Below is a small trained network, with its code and all its weights. Each question gives an input and a target symbol and asks what happens when units are switched off, that is, made to give their printed mean instead of their output.

import numpy as np


def w(rows, s, z=0):
    codes = np.array(rows[::2]) - 128.0
    scale = np.full(codes.shape[1], s)
    scale[-1] = z or s
    return codes * scale


def norm(h):
    return h / np.sqrt((h * h).mean(-1, keepdims=True) + 1e-5)


def f(y):
    return y / 2 * (1 + np.tanh(0.7978845608 * (y + 0.044715 * y**3)))


def softmax(a):
    e = np.exp(a - a.max(-1, keepdims=True))
    return e / e.sum(-1, keepdims=True)


def log_softmax(a):
    a = a - a.max(-1, keepdims=True)
    return a - np.log(np.exp(a).sum(-1, keepdims=True))


def net(x, mask):
    ids = ['ΓΔΛΠΩαμφ'.index(c) for c in x.split()]
    T = len(ids)
    res = E[ids] + P[:T]
    r = norm(res)
    for j in range(3):
        rows = slice(3 * j, 3 * j + 3)
        q, k, v = (r @ M[0][rows].T for M in (Q, K, V))
        z = softmax(np.where(np.tri(T) > 0, q @ k.T / 3**0.5, -1e9)) @ v
        o = O[0][rows]
        res = res + np.where(mask[j], z, o[:, -1]) @ o[:, :-1]
    y = f(norm(res) @ A[0][:, :-1].T + A[0][:, -1])
    res = res + np.where(mask[3:11], y, B[0][:, -1]) @ B[0][:, :-1]
    return log_softmax(norm(res)[-1] @ U[:, :-1].T + U[:, -1])


Q, K, V, O, A, B = {}, {}, {}, {}, {}, {}
E = w([
[130,111,96,94,198],'Γ',
[158,105,193,116,57],'Δ',
[83,130,153,132,188],'Λ',
[70,184,31,122,255],'Π',
[64,132,111,236,80],'Ω',
[110,122,121,96,208],'α',
[99,91,138,165,170],'μ',
[136,121,15,170,182],'φ',
],0.016)
P = w([
[248,235,209,160,114],'0',
[132,152,140,234,201],'1',
[169,109,163,116,168],'2',
[152,186,154,120,136],'3',
[82,107,110,179,185],'4',
[130,82,147,98,143],'5',
[133,177,137,103,120],'6',
[69,103,104,151,147],'7',
[103,64,135,87,115],'8',
[111,175,132,83,115],'9',
[29,76,83,132,136],'10',
[83,105,135,63,102],'11',
[49,115,115,128,113],'12',
],0.014)
Q[0] = w([
[72,8,148,102,169],'head 0',
[88,124,163,81,210],'head 0',
[49,127,43,196,179],'head 0',
[211,80,190,98,89],'head 1',
[64,87,195,48,166],'head 1',
[81,53,102,155,164],'head 1',
[254,163,198,100,57],'head 2',
[99,82,187,103,145],'head 2',
[89,135,112,163,205],'head 2',
],0.021)
K[0] = w([
[6,114,47,153,98],'head 0',
[51,24,94,87,133],'head 0',
[91,228,101,48,182],'head 0',
[133,110,75,242,193],'head 1',
[31,61,41,122,110],'head 1',
[55,200,103,73,106],'head 1',
[226,88,223,174,184],'head 2',
[72,86,155,117,169],'head 2',
[95,86,42,116,80],'head 2',
],0.019)
V[0] = w([
[154,152,193,113,221],'head 0',
[116,253,62,70,156],'head 0',
[28,160,120,80,112],'head 0',
[79,159,148,198,167],'head 1',
[123,151,220,220,138],'head 1',
[247,100,41,247,164],'head 1',
[150,99,200,112,119],'head 2',
[48,185,154,153,86],'head 2',
[145,118,19,87,22],'head 2',
],0.014)
O[0] = w([
[161,67,94,29,136,245],'head 0',
[41,141,25,94,187,192],'head 0',
[99,209,106,117,156,160],'head 0',
[168,214,112,164,85,201],'head 1',
[147,155,51,91,119,179],'head 1',
[8,135,106,254,135,104],'head 1',
[103,98,198,117,105,51],'head 2',
[81,122,76,85,77,139],'head 2',
[112,57,29,218,131,32],'head 2',
],0.012,0.011)
A[0] = w([
[193,115,215,201,36,46],'neuron 0',
[162,90,45,237,160,59],'neuron 1',
[72,88,211,80,172,113],'neuron 2',
[152,141,43,137,86,216],'neuron 3',
[65,98,47,143,5,208],'neuron 4',
[125,96,124,137,111,171],'neuron 5',
[123,115,215,144,68,9],'neuron 6',
[161,197,128,175,103,130],'neuron 7',
],0.019,0.0014)
B[0] = w([
[122,185,254,187,132,180],'neuron 0',
[219,132,54,143,148,206],'neuron 1',
[109,61,102,164,155,212],'neuron 2',
[92,95,126,147,100,255],'neuron 3',
[115,74,131,62,46,215],'neuron 4',
[129,140,102,95,158,115],'neuron 5',
[163,159,143,182,199,165],'neuron 6',
[103,82,113,111,118,167],'neuron 7',
],0.032,0.0072)
U = w([
[69,2,116,164,215,114],'Γ',
[169,79,141,73,185,95],'Δ',
[244,221,101,6,80,119],'Λ',
[2,250,53,117,188,100],'Π',
[72,93,114,112,14,174],'Ω',
[148,84,141,62,202,74],'α',
[112,203,175,168,138,254],'μ',
[235,138,11,200,121,142],'φ',
],0.0074,0.0061)

Each question gives the input, a string of symbols that net reads in full, and the target symbol t.
The units are the heads (3 rows each of Q, K, V and O) and the neurons (one row each of A and B). Each row of codes is followed by its name. A weight is (code - 128) times the scale printed after its matrix; where a second scale follows, it is the last column's (O, A, B and U).
mask holds one flag per unit, heads first, then neurons. A switched-off unit (its flag False) gives its mean, the last column of its rows in O or B, instead of its output. The means were averaged over made-up inputs and are rounded, as every weight is.
A unit's drop is (log p(t) with every unit on - log p(t) with that unit switched off) / (log p(t) with every unit on - log p(t) with every unit switched off).
The circuit of an input: a set's keep is (log p(t) with only the set's units on - log p(t) with every unit switched off) / (log p(t) with every unit on - log p(t) with every unit switched off). Starting from all 11 units, units are removed one at a time, each time the one whose removal leaves the highest keep (on an exact tie, the one counted first), for as long as the keep stays at least 0.8.
circuit, biggest first: the units of the circuit, biggest drop first
most important unit: the unit with the biggest drop
k most important neurons: the k neurons with the biggest drops, biggest first
drop of u: that unit's drop, to one decimal
input Γ φ Ω Λ Ω Ω φ α, target φ: most important unit => head 2
input Λ Δ Λ Γ Λ Π, target Π: circuit, biggest first => head 0; neuron 1
input φ φ Λ Γ Γ φ Λ Γ Π Ω φ Ω α, target Ω: circuit, biggest first => head 2; neuron 4
input Λ Π Δ Ω Λ Γ Ω Λ Π Λ Δ Γ Γ, target Γ: circuit, biggest first => head 1; neuron 2
input Δ Ω μ, target Ω: circuit, biggest first => head 1; neuron 4
input Π Λ Λ Λ Δ, target μ: circuit, biggest first => head 0; neuron 0
input Λ Γ Γ Λ Λ Π Γ Λ Λ φ μ, target φ: circuit, biggest first => head 2; neuron 1
input Γ Λ Γ Π μ Π α, target Π: circuit, biggest first => neuron 4; neuron 1
input Δ φ Γ, target φ: circuit, biggest first => head 1; neuron 1
input φ Δ μ Π α, target Π: 3 most important neurons => neuron 1; neuron 4; neuron 2
input Δ Λ Γ φ Λ μ, target Λ: circuit, biggest first => head 2; head 1
input Γ φ φ Γ Ω Λ φ φ Λ Λ Γ μ, target Γ: 2 most important neurons => neuron 2; neuron 1
input Δ Π Ω Γ Λ Π Ω Γ α, target Γ: 2 most important neurons => neuron 2; neuron 1
input Λ Ω Ω Λ, target Ω: most important unit => head 1
input Λ Λ φ Λ Π φ Λ φ Λ φ Π, target φ: 2 most important neurons => neuron 1; neuron 4
input α Δ Λ Λ Λ Π φ Ω μ, target Ω: 2 most important neurons => neuron 4; neuron 7
input φ φ Λ φ Ω Γ, target Ω: drop of head 2 => 0.2
input μ Γ μ Γ, target μ: drop of head 0 => 0.5
input Δ φ Δ Λ Ω Π μ, target Π: drop of head 0 => 0.3
input φ Λ Γ Δ Λ φ Γ μ Λ, target μ: most important unit => head 0
